Below is a small trained network, with its code and all its weights. Each question gives an input and a class and asks what happens when units are switched off, that is, made to give their printed mean instead of their output.

import numpy as np


def w(rows, s, z=0):
    codes = np.array(rows[::2]) - 128.0
    scale = np.full(codes.shape[1], s)
    scale[-1] = z or s
    return codes * scale


def f(y):
    return np.maximum(y, 0)


def log_softmax(a):
    a = a - a.max(-1, keepdims=True)
    return a - np.log(np.exp(a).sum(-1, keepdims=True))


def net(x, mask):
    res = np.array(x, float).reshape(1, 8) / 4 @ E
    y = f(res @ A[0][:, :-1].T + A[0][:, -1])
    res = res + np.where(mask, y, B[0][:, -1]) @ B[0][:, :-1]
    return log_softmax(res[-1] @ U[:, :-1].T + U[:, -1])


A, B = {}, {}
E = w([
[116,119,102,146,144,112,136],'x0',
[191,58,232,146,232,90,78],'x1',
[84,166,146,171,140,130,102],'x2',
[143,204,66,27,156,1,44],'x3',
[112,142,136,142,132,128,117],'x4',
[3,104,176,41,166,92,193],'x5',
[140,149,175,99,104,164,104],'x6',
[185,236,127,114,232,200,216],'x7',
],0.0064)
A[0] = w([
[168,173,136,116,145,53,121,146],'neuron 1',
[29,121,220,50,119,161,157,219],'neuron 2',
[144,192,119,159,139,179,90,125],'neuron 3',
[52,154,161,52,155,43,154,105],'neuron 4',
[178,69,153,121,120,109,78,166],'neuron 5',
[71,49,135,140,59,100,43,146],'neuron 6',
[135,219,133,109,221,169,199,102],'neuron 7',
[40,128,146,102,161,118,160,109],'neuron 8',
[126,78,181,143,178,94,81,196],'neuron 9',
[216,163,85,196,74,139,54,111],'neuron 10',
[158,202,136,95,195,135,211,98],'neuron 11',
[106,172,16,128,25,147,151,136],'neuron 12',
[184,178,126,76,200,194,182,97],'neuron 13',
[188,122,186,179,209,99,121,156],'neuron 14',
[201,33,169,121,167,88,100,146],'neuron 15',
[212,157,129,210,111,110,75,144],'neuron 16',
[97,211,45,110,41,153,172,131],'neuron 17',
[153,230,135,79,128,61,61,89],'neuron 18',
[97,105,170,87,136,84,172,154],'neuron 19',
[121,38,136,172,127,204,189,114],'neuron 20',
[113,63,159,125,120,169,204,147],'neuron 21',
[165,220,131,169,209,131,200,130],'neuron 22',
[139,204,75,33,149,72,52,103],'neuron 23',
[255,161,50,210,48,119,85,118],'neuron 24',
[194,125,120,70,109,71,167,147],'neuron 25',
[168,75,63,109,203,74,140,167],'neuron 26',
[128,198,123,136,196,168,175,105],'neuron 27',
[103,124,78,108,38,163,167,132],'neuron 28',
[80,126,178,163,118,153,185,120],'neuron 29',
[94,158,209,193,91,149,98,255],'neuron 30',
[109,146,65,53,138,52,54,114],'neuron 31',
[124,94,124,190,106,217,131,148],'neuron 32',
[61,82,165,151,52,69,101,95],'neuron 33',
],0.0069,0.0048)
B[0] = w([
[129,159,103,191,146,175,138,196],'neuron 1',
[165,160,117,100,117,110,159,246],'neuron 2',
[150,80,145,67,105,115,138,187],'neuron 3',
[149,152,152,157,142,86,175,205],'neuron 4',
[106,129,98,76,159,140,119,188],'neuron 5',
[122,73,35,102,73,93,93,224],'neuron 6',
[144,44,109,102,94,78,72,229],'neuron 7',
[138,131,169,116,141,68,197,181],'neuron 8',
[72,178,121,92,153,173,113,210],'neuron 9',
[125,107,167,93,81,61,204,229],'neuron 10',
[181,75,124,115,70,90,71,211],'neuron 11',
[40,164,196,87,170,180,93,233],'neuron 12',
[99,63,78,128,85,75,70,216],'neuron 13',
[75,136,159,77,214,197,122,210],'neuron 14',
[74,159,149,120,214,183,84,201],'neuron 15',
[141,143,187,58,150,78,254,220],'neuron 16',
[56,156,191,101,166,172,104,233],'neuron 17',
[173,159,152,198,102,153,142,215],'neuron 18',
[161,161,170,128,128,135,194,184],'neuron 19',
[160,169,116,186,112,173,96,218],'neuron 20',
[176,192,108,192,96,157,133,203],'neuron 21',
[97,54,99,91,89,83,73,232],'neuron 22',
[172,175,121,220,94,155,124,237],'neuron 23',
[111,123,184,96,112,92,182,255],'neuron 24',
[164,199,115,156,120,186,89,177],'neuron 25',
[125,179,126,124,142,166,137,192],'neuron 26',
[152,56,99,112,107,122,65,202],'neuron 27',
[72,149,160,106,146,180,62,203],'neuron 28',
[171,136,131,157,94,150,153,189],'neuron 29',
[158,172,48,117,126,146,132,243],'neuron 30',
[180,156,119,191,105,150,111,216],'neuron 31',
[184,147,114,152,105,157,135,222],'neuron 32',
[153,30,76,115,62,70,104,197],'neuron 33',
],0.006,0.0068)
U = w([
[152,27,76,107,77,91,28,77],'0',
[141,148,104,112,126,152,130,253],'1',
[192,168,125,245,101,173,116,66],'2',
[48,148,178,83,173,186,72,70],'3',
[154,116,183,96,106,63,254,95],'4',
],0.0096,0.0068)

Each question gives the input, the list of numbers given to net, and the class t.
The units are the neurons (one row each of A and B). Each row of codes is followed by its name. A weight is (code - 128) times the scale printed after its matrix; where a second scale follows, it is the last column's (A, B and U).
mask holds one flag per neuron, in row order. A switched-off neuron (its flag False) gives its mean, the last column of its row in B, instead of its output. The means were averaged over made-up inputs and are rounded, as every weight is.
A unit's drop is (log p(t) with every unit on - log p(t) with that unit switched off) / (log p(t) with every unit on - log p(t) with every unit switched off).
The circuit of an input: a set's keep is (log p(t) with only the set's units on - log p(t) with every unit switched off) / (log p(t) with every unit on - log p(t) with every unit switched off). Starting from the 12 units with the biggest drops (on a tie, the unit counted first), units are removed one at a time, each time the one whose removal leaves the highest keep (on an exact tie, the one counted first), for as long as the keep stays at least 0.8.
units of the circuit, in order: the units of the circuit, biggest drop first
unit that matters most: the unit with the biggest drop
k most important neurons: the k neurons with the biggest drops, biggest first
drop of u: that unit's drop, to one decimal
input [-6,7,-6,2,5,-7,-1,0], class 3: unit that matters most	neuron 15
input [0,-6,-5,-5,-7,-8,-1,-7], class 4: 3 most important neurons	[neuron 24; neuron 10; neuron 16]
input [-7,0,6,2,-2,8,-3,-6], class 4: units of the circuit, in order	[neuron 4; neuron 8]
input [-5,8,-2,3,-2,-2,1,4], class 3: units of the circuit, in order	[neuron 14; neuron 15]
input [-8,-4,5,7,-7,-3,7,-5], class 2: units of the circuit, in order	[neuron 23; neuron 18]
input [-8,8,4,8,-4,-1,2,1], class 2: units of the circuit, in order	[neuron 23; neuron 18]
input [-2,7,6,0,4,-7,6,-4], class 3: 2 most important neurons	[neuron 15; neuron 14]
input [6,-8,-6,-4,2,6,2,5], class 3: units of the circuit, in order	[neuron 17; neuron 12]
input [0,7,-6,-5,1,1,5,-1], class 3: 2 most important neurons	[neuron 15; neuron 14]
input [-5,-1,5,-1,-6,-6,-6,5], class 4: units of the circuit, in order	[neuron 16; neuron 24; neuron 10]
input [-7,2,-2,2,3,-6,3,-5], class 4: 3 most important neurons	[neuron 16; neuron 10; neuron 24]
input [4,1,3,-4,7,8,-5,8], class 0: units of the circuit, in order	[neuron 7; neuron 22; neuron 11]
input [8,-1,1,8,-1,7,7,3], class 2: units of the circuit, in order	[neuron 23; neuron 31; neuron 18]
input [2,-8,-1,-4,3,8,0,3], class 3: units of the circuit, in order	[neuron 17]
input [8,-7,-2,0,-2,6,-3,-6], class 3: 2 most important neurons	[neuron 12; neuron 28]
input [-5,-6,-2,3,-6,4,-1,-5], class 3: 2 most important neurons	[neuron 12; neuron 17]
input [6,6,0,-5,-1,1,0,-1], class 3: 2 most important neurons	[neuron 14; neuron 15]
input [4,2,-3,-4,8,2,-1,-3], class 2: drop of neuron 11	0.1
input [4,-1,-2,1,-2,-7,6,-4], class 4: drop of neuron 24	0.1
input [-3,-7,0,-1,-7,-8,-3,8], class 0: drop of neuron 13	0.2
input [7,7,8,-8,-1,-8,4,-7], class 1: most important neuron	[neuron 16]
